Below are the code and all the weights of a small trained network. Each question names an input and a class and asks about switching units off, where a switched-off unit gives its printed mean instead of its output.

import numpy as np


def w(rows, s, z=0):
    codes = np.array(rows[::2]) - 128.0
    scale = np.full(codes.shape[1], s)
    scale[-1] = z or s
    return codes * scale


def f(y):
    return np.maximum(y, 0)


def log_softmax(a):
    a = a - a.max(-1, keepdims=True)
    return a - np.log(np.exp(a).sum(-1, keepdims=True))


def net(x, mask):
    res = np.array(x, float).reshape(1, 6) / 4 @ E
    y = f(res @ A[0][:, :-1].T + A[0][:, -1])
    res = res + np.where(mask, y, B[0][:, -1]) @ B[0][:, :-1]
    return log_softmax(res[-1] @ U[:, :-1].T + U[:, -1])


A, B = {}, {}
E = w([
[3,144,130,144,103,180,254],'x0',
[155,141,190,32,109,167,195],'x1',
[80,120,22,105,125,81,80],'x2',
[71,143,161,152,101,223,183],'x3',
[45,168,200,156,130,222,42],'x4',
[90,179,218,44,229,88,161],'x5',
],0.0051)
A[0] = w([
[190,130,91,41,181,66,124,139],'N0',
[148,128,136,86,129,61,134,72],'N1',
[120,123,164,130,142,136,84,192],'N2',
[97,129,139,95,104,168,151,37],'N3',
[88,123,102,156,142,116,108,206],'N4',
[150,119,123,88,142,100,136,89],'N5',
[93,128,118,137,111,108,130,99],'N6',
[157,127,88,146,113,124,103,84],'N7',
[134,127,137,118,146,143,116,172],'N8',
[152,144,201,132,163,155,53,130],'N9',
[168,117,52,168,119,132,89,192],'N10',
[128,134,172,117,130,151,89,195],'N11',
[5,125,76,167,158,123,126,100],'N12',
[114,129,157,106,103,198,220,126],'N13',
[189,117,48,159,92,95,64,123],'N14',
[193,125,120,186,147,101,163,212],'N15',
[163,119,135,170,134,132,201,5],'N16',
[171,125,137,163,128,101,170,59],'N17',
],0.015,0.0016)
B[0] = w([
[114,139,117,27,172,88,214,247],'N0',
[129,112,108,95,171,105,176,188],'N1',
[121,123,147,136,165,154,87,168],'N2',
[103,130,156,133,97,168,171,175],'N3',
[127,165,91,109,119,121,104,174],'N4',
[111,115,106,102,146,98,160,172],'N5',
[133,157,103,113,130,133,126,150],'N6',
[157,114,128,103,92,154,124,177],'N7',
[115,115,126,129,145,132,125,147],'N8',
[103,84,164,110,204,153,48,200],'N9',
[159,104,124,73,56,153,92,221],'N10',
[105,108,155,132,166,152,98,172],'N11',
[107,255,70,142,125,74,94,212],'N12',
[115,129,185,220,90,161,210,233],'N13',
[162,64,125,63,38,176,119,254],'N14',
[198,106,110,140,148,86,90,192],'N15',
[166,89,123,205,136,98,136,168],'N16',
[180,119,110,167,146,93,122,164],'N17',
],0.027,0.0098)
U = w([
[31,137,190,254,64,162,202,160],'0',
[69,98,90,58,212,31,214,39],'1',
[40,231,43,195,97,66,66,143],'2',
[177,63,131,253,132,53,123,2],'3',
[14,92,192,164,239,169,12,151],'4',
[152,53,78,79,10,155,55,244],'5',
],0.0051,0.00089)

Each question gives the input, the list of numbers given to net, and the class t.
The units are the neurons (one row each of A and B). Each row of codes is followed by its name. A weight is (code - 128) times the scale printed after its matrix; where a second scale follows, it is the last column's (A, B and U).
mask holds one flag per neuron, in row order. A switched-off neuron (its flag False) gives its mean, the last column of its row in B, instead of its output. The means were averaged over made-up inputs and are rounded, as every weight is.
A unit's drop is (log p(t) with every unit on - log p(t) with that unit switched off) / (log p(t) with every unit on - log p(t) with every unit switched off).
k most important neurons: the k neurons with the biggest drops, biggest first
drop when u is switched off: that unit's drop, to one decimal
input [6,-1,3,6,4,8], class 0: most important neuron	[N13]
input [-7,8,4,6,0,-2], class 1: 2 most important neurons	[N14 N10]
input [-7,-6,-5,0,-5,3], class 1: 3 most important neurons	[N0 N1 N5]
input [-8,2,-6,5,5,-8], class 4: 3 most important neurons	[N9 N11 N2]
input [4,3,1,-7,8,-5], class 2: 2 most important neurons	[N14 N12]
input [-4,-6,2,-8,6,6], class 4: 2 most important neurons	[N9 N2]
input [3,-2,3,7,-7,-3], class 3: 2 most important neurons	[N16 N14]
input [7,4,6,8,-4,0], class 0: drop when N13 is switched off	0.2
input [4,0,1,-1,5,4], class 2: 2 most important neurons	[N12 N14]
input [5,-5,-6,2,-5,4], class 3: drop when N17 is switched off	0.2
input [-8,-5,-3,-1,6,1], class 4: drop when N9 is switched off	0.9
